Each row has a class, written after it.
-201  -445  191  -115  86  86  -30  40  -155  -87  -139  -190  2  -232  -33  288  79  216  -206  -165  19  -229  -363  -363  65  402  128  -110  413  -723  250  63  -14  -339  45  296  -136  147  242  -125  -136 : k842
-187  -313  -165  32  67  83  -10  -237  -359  141  196  -56  -15  -108  -166  65  263  -229  -83  -14  -161  -55  276  -387  -169  213  -191  29  345  -67  -76  124  63  -520  396  -33  246  13  -165  35  -233 : k205
-263  -426  375  -155  33  125  -31  -1  -260  69  -147  -34  197  18  -32  352  -142  243  -254  -169  -52  -245  -239  -433  170  466  278  -6  448  -398  150  157  82  -262  54  409  -289  112  141  -127  -286 : k173
-129  -258  -199  159  216  -33  9  -280  -492  118  46  -15  112  -174  -231  93  126  -224  -59  -27  -315  -77  289  -431  -213  320  -225  -2  314  -171  -95  86  57  -451  366  -55  257  -44  -233  146  -185 : k316
-115  6  -203  173  -177  -7  -18  -99  174  355  52  -304  -42  228  -68  -325  -37  62  -273  12  258  72  -24  -16  -271  -202  -166  54  -219  253  -497  -224  -89  -134  -251  209  -255  -94  -305  163  -55 : k386
4  -197  -196  158  177  129  -20  -159  -408  124  95  -72  -229  -156  27  184  305  -87  -31  126  -17  -234  -35  72  -260  158  118  136  123  -39  74  -1  40  -354  192  122  127  -94  519  31  -11 : k212
-138  -425  91  -260  46  -47  -57  106  -105  -28  26  38  182  -28  -12  470  27  178  -233  -152  40  -274  -261  -434  42  365  244  34  600  -424  227  169  28  -431  14  304  -145  137  246  -208  -268 : k417
-29  20  0  12  -123  26  -49  -308  -258  -354  82  -157  -162  -310  -248  -244  212  10  55  261  -83  47  -73  146  26  96  -3  -251  46  -360  40  -142  -48  -91  154  -11  290  320  87  178  -85 : k205
-127  -203  -108  30  176  186  -3  -147  -321  150  55  -106  -251  -113  10  -25  342  -89  75  96  -114  -169  33  -34  -247  195  88  125  283  -35  91  64  -23  -346  325  74  248  -15  188  -78  -67 : k117
-88  -202  -237  58  272  235  -60  -63  -273  58  87  -115  -191  -217  48  79  269  -51  -10  190  -127  -193  -85  -78  -277  238  176  60  166  -59  104  8  94  -444  289  111  203  42  421  -16  -99 : k316
-268  -412  217  -105  84  95  -34  18  -274  70  -116  -81  97  -40  -16  346  -87  251  -342  -168  5  -287  -141  -309  64  468  234  -25  420  -247  126  82  85  -373  77  349  -196  116  46  -51  -291 : k316
237  -485  -206  -311  267  297  221  -351  -724  -38  307  -311  200  -358  -361  -363  -430  -279  -158  -303  103  -103  -307  -283  -78  44  108  -41  498  16  -19  37  -90  -771  90  -66  -335  201  63  -235  -78 : k117
-134  32  54  152  -45  145  468  180  -349  -359  175  -453  17  -140  181  121  -221  -568  -141  69  -99  266  -145  -240  101  -89  525  -274  6  -644  -391  -261  -7  -38  29  -367  192  77  -17  21  201 : k173
-199  -32  -118  342  -84  56  -12  -209  299  148  107  -306  -212  156  111  -241  62  112  -255  -61  143  -20  -116  100  -183  -222  -6  -82  -361  182  -272  -292  -82  56  -152  131  -124  -102  -156  235  -221 : k349
-75  -247  -228  18  203  -37  14  -375  -331  153  112  -97  -66  -85  -145  98  198  -273  51  6  -282  -42  270  -257  -341  202  -269  -105  285  -20  -102  93  13  -393  388  -42  297  -4  -65  89  -219 : k173
-327  -424  179  27  93  291  -348  -225  -138  346  40  112  26  -94  107  308  275  51  -100  -1  143  -52  159  -243  -162  177  -362  334  -20  420  12  11  -104  -417  116  137  316  -217  -105  -454  81 : k529
-94  -29  112  -133  -158  5  -107  -342  -195  -296  -93  -183  -247  -357  -203  -193  301  71  -3  221  -34  72  -146  87  -25  58  -14  -257  119  -261  95  -180  -239  -72  239  34  353  315  173  166  -91 : k349
-396  -441  202  1  157  321  -378  -73  -90  360  -4  58  127  -298  218  616  321  178  -273  -20  222  -40  34  -101  -224  149  -283  309  -211  321  -46  -98  -185  -363  112  70  391  -180  -77  -439  92 : k212
-63  -248  -135  249  201  132  -87  -33  -398  212  36  -138  -194  -156  97  56  219  -29  -41  142  -5  -137  -13  -116  -265  121  156  88  97  169  -56  -86  136  -410  335  191  64  31  334  -118  -23 : k205
-324  -280  73  -51  -3  211  -407  -125  -115  334  118  236  239  -112  88  278  115  127  -120  77  81  49  153  -262  -123  211  -271  317  -3  628  -26  59  -102  -163  164  52  360  -175  -60  -464  -5 : k316
-207  -299  121  -133  99  75  -100  28  -67  -46  -62  -170  131  -64  114  498  129  238  -428  -177  -141  -332  -266  -390  29  401  194  -67  423  -170  241  154  -94  -266  42  382  21  151  310  -124  -372 : k386
23  115  132  -81  -33  2  -50  -327  -234  -197  107  -91  -187  -265  -324  -270  297  93  26  -10  19  39  -17  57  8  -8  8  -231  98  -291  107  -119  -46  -178  264  51  261  225  -29  84  -59 : k417
-39  -21  40  -196  -63  63  -61  -268  -320  -152  132  -227  -174  -385  -293  -287  193  13  65  158  32  18  -73  -4  -26  55  96  -286  208  -350  3  -144  -101  -170  293  -58  234  288  40  87  -60 : k386
-282  -274  175  -25  -55  186  -356  -342  -169  411  -46  71  47  -236  81  455  458  207  -159  31  80  97  51  -162  -229  225  -275  246  6  669  -26  81  -169  -336  178  138  458  -148  18  -426  -32 : k117
114  -117  -160  134  299  233  18  -61  -416  103  104  -102  -145  -23  41  -48  258  -216  -118  75  104  -239  -66  -147  -136  115  77  121  57  -43  155  -66  40  -345  182  302  74  -101  434  -19  24 : k205
41  -282  264  224  96  158  230  -467  -771  -65  264  89  193  -149  -512  -370  -545  -319  -44  -60  72  196  -1  -133  284  -61  195  2  85  -213  -171  -115  310  -306  3  -11  -272  32  -199  83  -2 : k205
-272  -86  -93  65  32  38  11  -132  209  265  302  -257  -134  163  -19  -380  -105  74  -288  -43  102  -17  31  -2  -356  -183  -94  -39  -244  101  -325  -347  -32  -179  -34  141  -126  -47  -529  200  -227 : k529
411  216  -46  -272  11  -257  363  -139  -122  -216  40  360  32  -70  74  -162  -176  -529  -178  42  375  355  -61  8  61  -260  106  123  -20  317  -10  -442  -284  -452  142  -126  -419  -27  305  395  -59 : k276
-85  -1  25  -93  -193  51  -56  -163  -232  -184  -6  -234  -170  -316  -264  -293  179  102  9  105  12  28  -79  -52  -35  72  151  -224  222  -430  38  -107  -139  -125  316  -4  218  275  63  128  -71 : k212
85  -161  -170  107  256  170  19  -92  -363  40  112  -94  -155  -61  104  71  257  -183  -33  196  -90  -217  -34  -22  -259  171  127  154  48  -56  123  -52  123  -456  200  234  116  22  452  16  -32 : k205
-171  -425  257  -102  20  38  -28  -25  -258  94  -108  -9  122  -139  -107  359  52  185  -287  -73  24  -157  -289  -391  219  534  73  -24  527  -413  249  257  80  -244  -40  331  -254  112  175  -37  -306 : k842
59  -126  203  -55  43  -136  159  -8  -375  -17  -9  14  362  -40  52  276  -120  91  -310  -165  30  -176  -210  -341  186  310  181  -122  367  -434  256  33  184  -227  -17  426  -390  117  253  -145  -121 : k205
-95  -200  -242  107  174  187  -16  -100  -261  75  217  -158  -239  -256  46  110  310  -37  -51  117  -44  -183  -99  -9  -265  114  46  42  155  -203  68  -39  65  -479  185  128  127  -3  451  -95  54 : k212
311  -528  279  269  414  -139  414  -291  -899  274  90  -118  254  -20  -220  -247  -389  -260  23  -95  82  -108  116  -326  -141  -144  255  199  349  152  -379  -308  182  -320  583  35  54  51  -169  -123  353 : k276
-590  -374  260  433  -88  -29  85  16  -165  -511  97  52  -120  -270  -446  -219  -395  162  -163  -292  -545  161  -198  -205  286  154  80  65  83  -459  -373  -174  -83  130  334  -478  47  46  114  305  109 : k173
-120  4  46  -141  -131  35  -83  -270  -216  -317  70  -174  -138  -364  -255  -261  229  108  -33  211  -33  39  -186  -68  -21  53  58  -281  213  -306  67  -189  -215  -62  273  34  365  301  92  95  -89 : k276
-91  -203  -212  36  195  12  23  -227  -61  100  145  -25  -8  -138  -113  135  189  -91  -5  -125  -252  -83  206  -389  -269  285  -120  -100  284  -55  22  107  51  -422  411  -66  281  1  -124  121  -237 : k117
-246  -72  -71  205  -106  53  -36  -182  83  342  77  -278  -72  258  -65  -246  21  202  -404  -140  178  -96  11  7  -164  -38  -3  32  -209  313  -389  -212  -39  -74  -175  259  -137  -108  -485  263  -256 : k316
-131  -432  190  -36  160  311  -382  -109  -70  387  82  138  138  64  195  390  404  49  -105  69  252  -4  27  -417  -93  235  -288  309  -173  775  -93  -1  -83  -293  168  164  275  -153  41  -389  -31 : k349
-202  -310  -230  84  110  -3  -21  -226  -326  119  176  -49  -43  -131  -125  65  164  -257  -26  -4  -178  -58  265  -429  -228  180  -210  -36  326  -119  -76  27  -31  -431  407  -124  187  -62  -79  90  -210 : k212
-347  -408  -155  227  188  47  8  -344  -315  157  58  11  -88  -265  -201  130  194  -128  -35  -17  -365  -48  241  -341  -252  199  -261  33  348  -326  -124  109  28  -528  424  -45  242  -66  -237  171  -278 : k529
-45  -258  228  24  29  38  63  -53  -148  44  -50  -127  70  -125  40  420  58  187  -254  -330  2  -254  -208  -261  90  336  154  -38  400  -561  227  214  116  -343  -51  390  -271  29  245  -95  -136 : k842
-124  46  59  -208  -18  43  -124  -224  -168  -276  60  -203  -141  -372  -280  -296  180  76  91  185  -39  99  -136  1  -102  54  50  -329  27  -381  6  -238  -150  -138  297  -124  257  303  -23  130  -105 : k417
-64  -86  95  -89  -115  -12  -81  -254  -221  -200  3  -171  -153  -423  -395  -222  202  216  94  137  -30  -29  -165  -86  -68  155  63  -208  181  -325  42  -117  -66  -195  236  -95  211  250  24  150  -75 : k386
24  -54  86  -94  -149  50  -84  -257  -279  -261  112  -147  -226  -323  -226  -283  196  185  4  86  52  -78  -156  4  10  73  53  -244  148  -216  128  -159  -112  -74  259  29  133  279  124  127  -92 : k276
81  -110  -158  103  297  181  9  -143  -389  39  76  -113  -164  -114  0  84  429  -142  58  117  -45  -209  -110  -35  -226  115  211  67  170  12  84  52  46  -327  245  103  188  -20  402  -24  -92 : k276
93  -651  -74  -46  350  336  292  -179  -485  -59  205  88  83  -287  -527  -193  -637  91  -185  -110  565  -371  -216  91  275  214  301  44  269  -513  231  -72  61  -181  212  -117  -86  -44  31  62  -72 : k212
-101  -207  -202  -74  234  -54  4  -229  -370  153  233  14  44  -71  -171  58  141  -271  -27  -46  -124  -51  218  -430  -167  264  -159  -112  414  -117  -26  53  25  -416  399  -31  136  -34  -44  30  -199 : k417
-218  -469  119  -32  15  212  -432  -168  -21  296  -129  65  31  -271  92  478  286  245  -137  -4  163  -18  -47  -116  -234  211  -342  330  -121  455  54  -21  -94  -499  -83  108  306  -72  -1  -438  190 : k417
-347  -275  241  -172  21  307  -397  -8  -151  370  -26  61  42  -100  67  361  265  152  -160  34  185  95  -9  -161  -182  191  -275  195  -134  565  -37  84  -205  33  179  22  377  -179  6  -417  -45 : k173
-27  -200  -127  -43  148  -28  20  -268  -299  5  152  -63  -66  -37  -58  118  206  -247  64  -45  -247  -142  277  -227  -249  199  -242  -48  236  -88  -1  78  -31  -378  307  -55  222  -2  -122  92  -192 : k349
-118  -105  -108  176  67  -12  57  -291  -68  314  222  -293  -72  117  -90  -399  -98  14  -249  -62  291  -54  -135  7  -220  -235  139  -47  -116  98  -272  -307  -32  -191  -77  173  -314  -134  -247  79  -275 : k529
-229  -348  227  -271  -51  103  -37  104  -387  61  69  -76  208  -102  -38  332  -55  188  -212  -128  -110  -145  -235  -592  110  514  303  -199  575  -534  128  234  232  -273  168  394  -291  219  284  -176  -234 : k842
41  -124  -140  49  262  234  16  -114  -380  159  125  -39  -208  -57  96  46  333  -195  -91  98  51  -124  -4  -90  -195  133  121  102  131  169  125  -1  55  -455  287  196  83  -34  411  -84  -102 : k117
-102  -145  -3  -88  34  195  -74  -25  -124  174  -65  -80  340  -48  -24  234  4  114  -283  -126  1  -126  -215  -455  27  322  25  -58  453  -542  182  272  56  -277  -143  570  -152  83  126  -190  -135 : k417
-290  -7  -53  103  -184  71  -60  -251  226  261  93  -248  -40  227  16  -130  122  121  -371  8  110  27  -37  166  -159  -97  -39  -9  -328  370  -413  -218  -49  23  -270  177  -37  -51  -264  249  -123 : k529
-128  41  -40  359  -104  1  -12  -267  78  294  107  -218  -111  227  38  -301  73  157  -228  -124  227  -79  -4  30  -218  -187  121  9  -227  251  -229  -278  -60  61  -108  243  -24  -155  -405  150  -246 : k417
-279  -440  -5  -38  87  141  -46  -322  -242  -338  242  -139  32  -326  -385  -124  -27  -109  25  -17  -163  262  -164  -352  -514  -85  156  -137  206  -393  -399  -334  -133  -362  594  -102  712  278  255  28  78 : k417
-95  -295  264  26  -10  57  -27  3  -303  -8  -77  -60  169  -73  -38  435  -63  364  -224  -248  -72  -238  -247  -434  44  409  128  -91  384  -488  65  167  107  -307  17  475  -280  108  156  -89  -203 : k417
-67  -250  -287  91  142  -47  49  -324  -365  85  108  -51  -21  -156  -191  112  152  -134  7  -58  -245  -99  250  -241  -264  224  -173  -76  258  -143  -108  79  94  -481  363  -53  233  -20  -68  62  -100 : k529
-203  -353  226  -184  115  63  -66  103  -313  79  -23  -6  272  -88  -92  408  -145  271  -270  -35  21  -352  -198  -437  101  419  269  -8  341  -295  88  98  114  -357  94  294  -302  71  122  -151  -274 : k173
-143  28  -40  295  -243  10  24  -225  212  244  174  -265  -122  203  32  -281  -118  212  -233  -146  218  3  -15  130  -185  -175  59  -47  -296  111  -369  -263  30  -27  -170  210  -266  -80  -282  124  -144 : k173
65  -229  279  -295  -5  60  35  58  -192  44  128  -11  23  248  12  184  39  62  -237  -376  42  -123  -169  -436  84  353  133  37  461  -387  236  201  69  -413  0  487  -354  109  117  -92  -296 : k417
-74  -161  -163  222  231  203  -25  -135  -267  60  82  -124  -206  -252  156  243  356  -27  -29  133  -52  -283  -105  42  -214  161  207  89  108  -20  60  -36  38  -367  228  80  120  -73  531  -17  11 : k276
-136  -436  354  -152  56  9  -105  33  -204  56  -157  -22  98  -47  11  445  -78  232  -284  -55  27  -134  -254  -291  104  315  122  16  312  -231  97  62  56  -325  65  456  -266  158  325  -80  -191 : k205
43  -292  238  -247  -47  41  6  -66  -324  114  77  -140  147  68  71  296  57  51  -233  -103  44  -145  -205  -419  154  464  221  -66  424  -560  281  169  81  -284  61  405  -245  118  315  -195  -238 : k117
77  -292  -130  132  250  209  -68  -129  -452  190  -18  -95  -188  -16  93  91  209  -52  -30  -14  43  -318  83  21  -80  222  102  145  130  70  22  6  93  -344  268  252  74  -28  428  -70  120 : k316
55  -288  204  -125  79  107  88  -81  -416  77  71  -31  308  -48  -71  421  0  175  -188  -50  80  -239  -234  -406  107  401  243  -110  363  -532  136  200  229  -359  33  420  -295  102  204  -136  -280 : k117
-101  55  63  -111  -156  31  -79  -281  -166  -230  83  -127  -178  -322  -248  -239  248  77  0  234  25  85  -73  21  10  -2  68  -271  114  -120  -39  -168  -139  -55  274  -25  355  263  71  132  -56 : k529
-94  -217  -235  150  247  -49  68  -239  -451  212  253  -84  73  -107  -40  -6  185  -415  -14  -17  -163  -39  239  -498  -270  132  -81  -80  413  -118  19  59  119  -489  418  -30  64  -52  -98  -41  -336 : k205
-143  -54  108  -105  -120  -19  -81  -277  -244  -233  40  -201  -210  -378  -244  -305  228  100  -55  148  -56  -13  -62  -34  -26  14  64  -243  227  -258  77  -205  -176  -124  364  -13  369  314  19  82  -57 : k529
-416  -399  96  -45  34  357  -477  -83  -42  360  -22  137  93  -135  129  425  262  91  -146  242  230  132  25  -174  -170  164  -306  280  -231  499  -81  -27  -85  -278  25  50  325  -144  7  -428  23 : k417
45  -85  -149  52  200  266  -77  1  -214  128  -5  -50  -178  28  118  57  382  -68  -56  99  123  -197  17  -75  -69  55  110  102  78  291  72  40  -46  -150  311  167  272  -25  382  -88  -9 : k417
-366  -328  38  17  31  289  -394  -122  34  402  198  51  145  -98  184  473  365  67  -207  105  102  15  97  -307  -223  235  -214  318  -24  713  -115  93  -74  -325  131  5  426  -204  38  -401  -85 : k316
-288  -425  149  -24  126  255  -378  -80  -136  337  66  64  108  -89  117  421  350  95  -183  -96  161  -72  1  -327  -106  235  -287  283  -10  483  30  62  -115  -305  32  66  238  -200  -100  -466  10 : k276
-17  120  -241  207  128  -20  86  -155  148  274  232  -249  13  91  -145  -256  -170  146  -266  -120  358  -119  -72  106  -256  -137  53  -148  -361  287  -307  -332  57  -62  -223  83  -206  -203  -310  165  -76 : k386
-273  -388  130  -160  137  171  -375  -61  -85  320  95  183  55  -236  -8  372  267  146  -151  -21  207  -3  10  -138  -161  198  -250  265  -80  577  13  -28  -101  -300  118  -92  269  -131  -36  -340  -3 : k386
-176  -263  250  -127  -26  78  -104  -47  -346  107  -181  -182  91  -4  62  376  68  191  -235  -185  -118  -182  -226  -345  209  509  71  -162  439  -649  273  232  69  -132  -33  494  -243  90  365  -205  -79 : k417
9  -246  -177  51  250  142  43  -174  -305  113  59  -51  -248  -122  5  29  354  -170  -9  134  116  -127  -57  -59  -279  115  216  138  108  -98  74  -141  100  -629  310  124  125  -41  459  -40  18 : k529
-82  -319  -196  -26  140  -65  -25  -329  -461  147  206  -112  -53  -14  -192  26  200  -196  16  -96  -148  -133  272  -360  -181  275  -190  -52  341  19  -127  15  -2  -448  424  12  266  -46  -83  -25  -99 : k205
-28  67  -143  337  -55  46  35  -150  -58  332  320  -224  -23  267  -71  -498  -286  12  -301  -127  231  22  32  -56  -195  -300  -38  0  -271  244  -363  -243  116  -136  -168  358  -455  -142  -329  98  -178 : k205
45  -159  -155  73  218  258  -1  -149  -481  116  122  -63  -210  -69  138  50  321  -211  -28  142  12  -154  27  6  -150  123  77  99  138  -3  83  9  77  -379  229  231  120  -11  412  -70  -46 : k316
77  -260  172  -107  47  -20  32  -73  -218  83  103  46  233  -81  -172  261  42  253  -182  -306  129  -261  -218  -347  97  294  187  32  453  -326  209  226  120  -331  55  286  -212  13  164  -193  -167 : k529
